Here is a tiny trained network, its code and every weight. The questions are about switching its units off for an input and a class, where a switched-off unit gives its printed mean instead of its output.

import numpy as np


def w(rows, s, z=0):
    codes = np.array(rows[::2]) - 128.0
    scale = np.full(codes.shape[1], s)
    scale[-1] = z or s
    return codes * scale


def norm(h):
    return h / np.sqrt((h * h).mean(-1, keepdims=True) + 1e-5)


def f(y):
    return y / 2 * (1 + np.tanh(0.7978845608 * (y + 0.044715 * y**3)))


def log_softmax(a):
    a = a - a.max(-1, keepdims=True)
    return a - np.log(np.exp(a).sum(-1, keepdims=True))


def net(x, mask):
    res = np.array(x, float).reshape(1, 2) / 4 @ E
    u = 0
    for l in range(2):
        y = f(norm(res) @ A[l][:, :-1].T + A[l][:, -1])
        res = res + np.where(mask[u : u + 10], y, B[l][:, -1]) @ B[l][:, :-1]
        u += 10
    return log_softmax(norm(res)[-1] @ U[:, :-1].T + U[:, -1])


A, B = {}, {}
E = w([
[84,159,243,180,150,216,254],'x0',
[2,106,36,114,147,217,187],'x1',
],0.008)
A[0] = w([
[133,144,128,148,197,142,124,54],'0.n1',
[103,94,213,131,172,122,201,251],'0.n2',
[166,143,47,129,120,102,89,149],'0.n3',
[160,254,153,174,201,55,124,219],'0.n4',
[117,122,182,126,148,117,146,79],'0.n5',
[127,72,79,144,87,206,119,71],'0.n6',
[51,183,82,92,145,50,209,195],'0.n7',
[104,119,105,124,35,37,126,91],'0.n8',
[193,134,164,148,102,147,86,52],'0.n9',
[109,103,112,63,123,106,75,155],'0.n10',
],0.0074,0.0018)
B[0] = w([
[136,180,50,171,102,102,140,121],'0.n1',
[221,106,113,110,108,192,65,255],'0.n2',
[143,186,113,90,112,234,126,223],'0.n3',
[3,164,113,137,155,151,136,208],'0.n4',
[132,142,170,143,67,148,85,147],'0.n5',
[135,201,114,94,187,154,113,167],'0.n6',
[183,121,197,74,143,84,77,188],'0.n7',
[90,42,158,189,95,142,87,173],'0.n8',
[146,142,140,79,237,113,159,165],'0.n9',
[155,171,164,159,94,214,147,196],'0.n10',
],0.0071,0.0051)
A[1] = w([
[114,89,64,104,111,215,184,139],'1.n1',
[130,66,2,101,117,104,51,83],'1.n2',
[161,121,216,130,108,46,138,45],'1.n3',
[163,73,145,103,157,192,83,195],'1.n4',
[77,103,84,64,80,171,178,92],'1.n5',
[89,176,160,191,132,170,195,101],'1.n6',
[122,91,209,181,93,135,213,100],'1.n7',
[213,183,192,200,105,100,97,252],'1.n8',
[62,79,108,143,116,188,102,173],'1.n9',
[147,187,117,120,117,159,218,105],'1.n10',
],0.0094,0.0024)
B[1] = w([
[88,42,118,104,164,65,110,247],'1.n1',
[200,127,197,227,56,141,123,235],'1.n2',
[80,56,33,73,155,134,144,157],'1.n3',
[123,224,125,157,105,154,124,254],'1.n4',
[119,92,127,85,163,96,180,195],'1.n5',
[208,171,121,127,70,121,69,201],'1.n6',
[172,148,101,168,24,105,1,189],'1.n7',
[57,47,96,94,201,92,213,251],'1.n8',
[138,156,175,134,187,69,185,203],'1.n9',
[161,111,89,191,109,97,108,169],'1.n10',
],0.0086,0.0073)
U = w([
[227,122,143,211,41,162,57,216],'0',
[119,35,117,69,217,70,151,202],'1',
[121,251,161,107,183,194,143,194],'2',
[86,144,116,80,44,131,135,2],'3',
[97,148,94,95,64,147,125,17],'4',
[111,146,156,90,77,120,128,3],'5',
],0.017,0.0051)

Each question gives the input, the list of numbers given to net, and the class t.
The units are the neurons (one row each of A and B). Each row of codes is followed by its name. A weight is (code - 128) times the scale printed after its matrix; where a second scale follows, it is the last column's (A, B and U).
mask holds one flag per neuron, layer by layer. A switched-off neuron (its flag False) gives its mean, the last column of its row in B, instead of its output. The means were averaged over made-up inputs and are rounded, as every weight is.
A unit's drop is (log p(t) with every unit on - log p(t) with that unit switched off) / (log p(t) with every unit on - log p(t) with every unit switched off).
The circuit of an input: a set's keep is (log p(t) with only the set's units on - log p(t) with every unit switched off) / (log p(t) with every unit on - log p(t) with every unit switched off). Starting from the 12 units with the biggest drops (on a tie, the unit counted first), units are removed one at a time, each time the one whose removal leaves the highest keep (on an exact tie, the one counted first), for as long as the keep stays at least 0.8.
units of the circuit, in order: the units of the circuit, biggest drop first
unit that matters most: the unit with the biggest drop
top k neurons: the k neurons with the biggest drops, biggest first
top k neurons in layer l: the k neurons of layer l with the biggest drops, biggest first
drop when u is switched off: that unit's drop, to one decimal
input [-2,1], class 2: unit that matters most => 1.n8
input [-4,3], class 0: top 2 neurons => [1.n8, 0.n4]
input [2,-3], class 2: top 3 neurons => [0.n4, 1.n1, 0.n2]
input [2,0], class 2: top 2 neurons => [0.n2, 1.n4]
input [-1,3], class 2: top 2 neurons => [0.n7, 0.n6]
input [4,-5], class 1: top 4 neurons => [1.n8, 0.n3, 0.n10, 1.n2]
input [6,8], class 1: top 2 neurons => [1.n1, 1.n2]
input [3,-1], class 2: top 4 neurons => [0.n2, 1.n2, 0.n10, 1.n8]
input [3,-4], class 1: top 3 neurons in layer 0 => [0.n3, 0.n10, 0.n2]
input [-6,5], class 0: top 2 neurons => [1.n2, 1.n8]
input [0,3], class 2: top 3 neurons => [0.n7, 1.n8, 0.n4]
input [-1,-2], class 2: top 2 neurons => [1.n2, 1.n7]
input [3,4], class 1: top 2 neurons in layer 1 => [1.n1, 1.n2]
input [5,7], class 1: units of the circuit, in order => [1.n1]
input [2,-1], class 2: top 2 neurons => [0.n2, 1.n4]
input [-4,-5], class 1: top 2 neurons => [1.n8, 0.n2]
input [-2,2], class 2: drop when 1.n8 is switched off => 0.3
input [4,7], class 1: drop when 1.n1 is switched off => 0.2
input [5,-8], class 1: drop when 1.n8 is switched off => 1.2
input [-1,2], class 2: unit that matters most => 0.n7
